Here is a tiny trained network, its code and every weight. The questions are about switching its units off for an input and a class, where a switched-off unit gives its printed mean instead of its output.

import numpy as np


def w(rows, s, z=0):
    codes = np.array(rows[::2]) - 128.0
    scale = np.full(codes.shape[1], s)
    scale[-1] = z or s
    return codes * scale


def norm(h):
    return h / np.sqrt((h * h).mean(-1, keepdims=True) + 1e-5)


def f(y):
    return y / 2 * (1 + np.tanh(0.7978845608 * (y + 0.044715 * y**3)))


def log_softmax(a):
    a = a - a.max(-1, keepdims=True)
    return a - np.log(np.exp(a).sum(-1, keepdims=True))


def net(x, mask):
    res = np.array(x, float).reshape(1, 8) / 4 @ E
    u = 0
    for l in range(4):
        y = f(norm(res) @ A[l][:, :-1].T + A[l][:, -1])
        res = res + np.where(mask[u : u + 7], y, B[l][:, -1]) @ B[l][:, :-1]
        u += 7
    return log_softmax(norm(res)[-1] @ U[:, :-1].T + U[:, -1])


A, B = {}, {}
E = w([
[146,135,195,153,135],'x0',
[176,211,159,92,88],'x1',
[157,80,197,89,153],'x2',
[133,109,168,193,91],'x3',
[81,174,106,129,159],'x4',
[106,150,157,176,155],'x5',
[165,152,103,144,178],'x6',
[3,63,170,122,152],'x7',
],0.0062)
A[0] = w([
[155,22,199,134,67,93],'0.n1',
[51,217,116,131,124,52],'0.n2',
[93,149,75,51,105,3],'0.n3',
[54,205,253,72,67,127],'0.n4',
[109,96,252,102,74,85],'0.n5',
[190,172,139,236,117,227],'0.n6',
[135,70,99,105,89,179],'0.n7',
],0.0064,0.002)
B[0] = w([
[125,85,40,152,95,192],'0.n1',
[21,114,108,181,44,159],'0.n2',
[108,205,146,124,192,136],'0.n3',
[142,72,3,235,148,210],'0.n4',
[101,103,36,206,87,191],'0.n5',
[246,144,182,148,107,252],'0.n6',
[190,110,76,100,98,161],'0.n7',
],0.0067,0.0031)
A[1] = w([
[130,165,254,225,79,134],'1.n1',
[100,185,70,13,144,54],'1.n2',
[36,82,214,186,245,248],'1.n3',
[118,80,199,99,16,173],'1.n4',
[109,87,88,118,209,92],'1.n5',
[112,197,134,130,193,5],'1.n6',
[69,152,43,12,46,120],'1.n7',
],0.0073,0.0024)
B[1] = w([
[138,142,70,117,227,201],'1.n1',
[187,123,83,126,170,173],'1.n2',
[171,118,91,3,74,252],'1.n3',
[94,64,62,178,163,152],'1.n4',
[128,141,74,84,97,161],'1.n5',
[160,78,68,86,132,120],'1.n6',
[208,142,95,179,120,204],'1.n7',
],0.0078,0.0038)
A[2] = w([
[150,186,136,164,141,53],'2.n1',
[178,2,186,177,137,236],'2.n2',
[49,97,44,165,142,163],'2.n3',
[186,114,217,125,44,117],'2.n4',
[50,5,64,77,136,249],'2.n5',
[157,223,164,140,75,152],'2.n6',
[224,113,102,83,91,126],'2.n7',
],0.0086,0.0018)
B[2] = w([
[31,143,91,70,183,153],'2.n1',
[137,105,211,123,16,194],'2.n2',
[210,96,88,219,2,204],'2.n3',
[4,97,195,34,167,148],'2.n4',
[231,159,185,115,38,253],'2.n5',
[65,194,180,141,190,171],'2.n6',
[104,59,151,149,192,232],'2.n7',
],0.0063,0.0065)
A[3] = w([
[104,253,164,126,143,46],'3.n1',
[74,91,173,94,211,220],'3.n2',
[82,178,126,106,77,199],'3.n3',
[145,136,147,126,119,110],'3.n4',
[148,199,69,151,124,254],'3.n5',
[147,138,134,158,131,76],'3.n6',
[133,101,169,149,152,99],'3.n7',
],0.011,0.0017)
B[3] = w([
[134,236,158,185,253,196],'3.n1',
[184,130,239,217,115,179],'3.n2',
[174,139,207,78,113,141],'3.n3',
[91,165,207,91,114,141],'3.n4',
[67,90,148,242,159,253],'3.n5',
[68,62,183,156,215,142],'3.n6',
[212,2,178,29,64,142],'3.n7',
],0.005,0.0049)
U = w([
[165,60,132,152,24,204],'0',
[56,154,107,138,97,22],'1',
[110,149,55,146,159,67],'2',
[162,106,174,103,135,145],'3',
[104,107,100,8,124,2],'4',
[143,204,157,158,206,214],'5',
],0.015,0.0049)

Each question gives the input, the list of numbers given to net, and the class t.
The units are the neurons (one row each of A and B). Each row of codes is followed by its name. A weight is (code - 128) times the scale printed after its matrix; where a second scale follows, it is the last column's (A, B and U).
mask holds one flag per neuron, layer by layer. A switched-off neuron (its flag False) gives its mean, the last column of its row in B, instead of its output. The means were averaged over made-up inputs and are rounded, as every weight is.
A unit's drop is (log p(t) with every unit on - log p(t) with that unit switched off) / (log p(t) with every unit on - log p(t) with every unit switched off).
The circuit of an input: a set's keep is (log p(t) with only the set's units on - log p(t) with every unit switched off) / (log p(t) with every unit on - log p(t) with every unit switched off). Starting from the 12 units with the biggest drops (on a tie, the unit counted first), units are removed one at a time, each time the one whose removal leaves the highest keep (on an exact tie, the one counted first), for as long as the keep stays at least 0.8.
circuit, biggest first: the units of the circuit, biggest drop first
k most important neurons: the k neurons with the biggest drops, biggest first
top k neurons in layer l: the k neurons of layer l with the biggest drops, biggest first
drop of u: that unit's drop, to one decimal
input [-4,-6,-3,-6,2,6,-1,7], class 0: circuit, biggest first -> (2.n5)
input [7,-2,-7,-4,4,6,-8,-3], class 2: top 2 neurons in layer 0 -> (0.n2, 0.n6)
input [8,8,1,-3,2,7,3,7], class 0: circuit, biggest first -> (0.n4, 1.n3)
input [-7,5,2,-7,8,1,-4,4], class 0: circuit, biggest first -> (0.n4, 2.n3)
input [-1,-8,1,2,-1,-8,6,-8], class 3: top 2 neurons in layer 2 -> (2.n3, 2.n7)
input [-4,-7,5,3,5,1,-1,-2], class 4: circuit, biggest first -> (1.n3, 0.n4, 0.n5)
input [2,3,3,-1,-5,-7,3,-3], class 3: circuit, biggest first -> (2.n3, 2.n4)
input [-1,-1,-2,6,-2,3,1,-1], class 5: 3 most important neurons -> (1.n1, 1.n3, 2.n3)
input [8,8,2,-7,3,-8,6,7], class 0: top 2 neurons in layer 1 -> (1.n6, 1.n1)
input [8,-7,-5,4,-5,0,5,-2], class 3: 2 most important neurons -> (0.n6, 2.n3)
input [-4,-3,6,-5,6,-7,-5,-4], class 5: top 2 neurons in layer 1 -> (1.n3, 1.n7)
input [-7,-8,-7,-8,-3,6,-2,3], class 0: 2 most important neurons -> (2.n5, 2.n3)
input [2,-7,-7,-8,-2,1,-6,-4], class 2: top 2 neurons in layer 2 -> (2.n5, 2.n2)
input [-4,5,7,-7,1,-6,-7,-7], class 5: most important neuron -> (1.n3)
input [2,-6,8,-2,3,-1,3,8], class 4: top 2 neurons in layer 3 -> (3.n5, 3.n2)
input [-1,7,-2,0,-2,-3,0,3], class 2: drop of 2.n5 -> 0.2
input [5,-7,3,-8,4,3,6,6], class 4: drop of 1.n3 -> 0.4
input [7,-7,0,-4,0,-7,6,-4], class 3: drop of 1.n4 -> 0.2
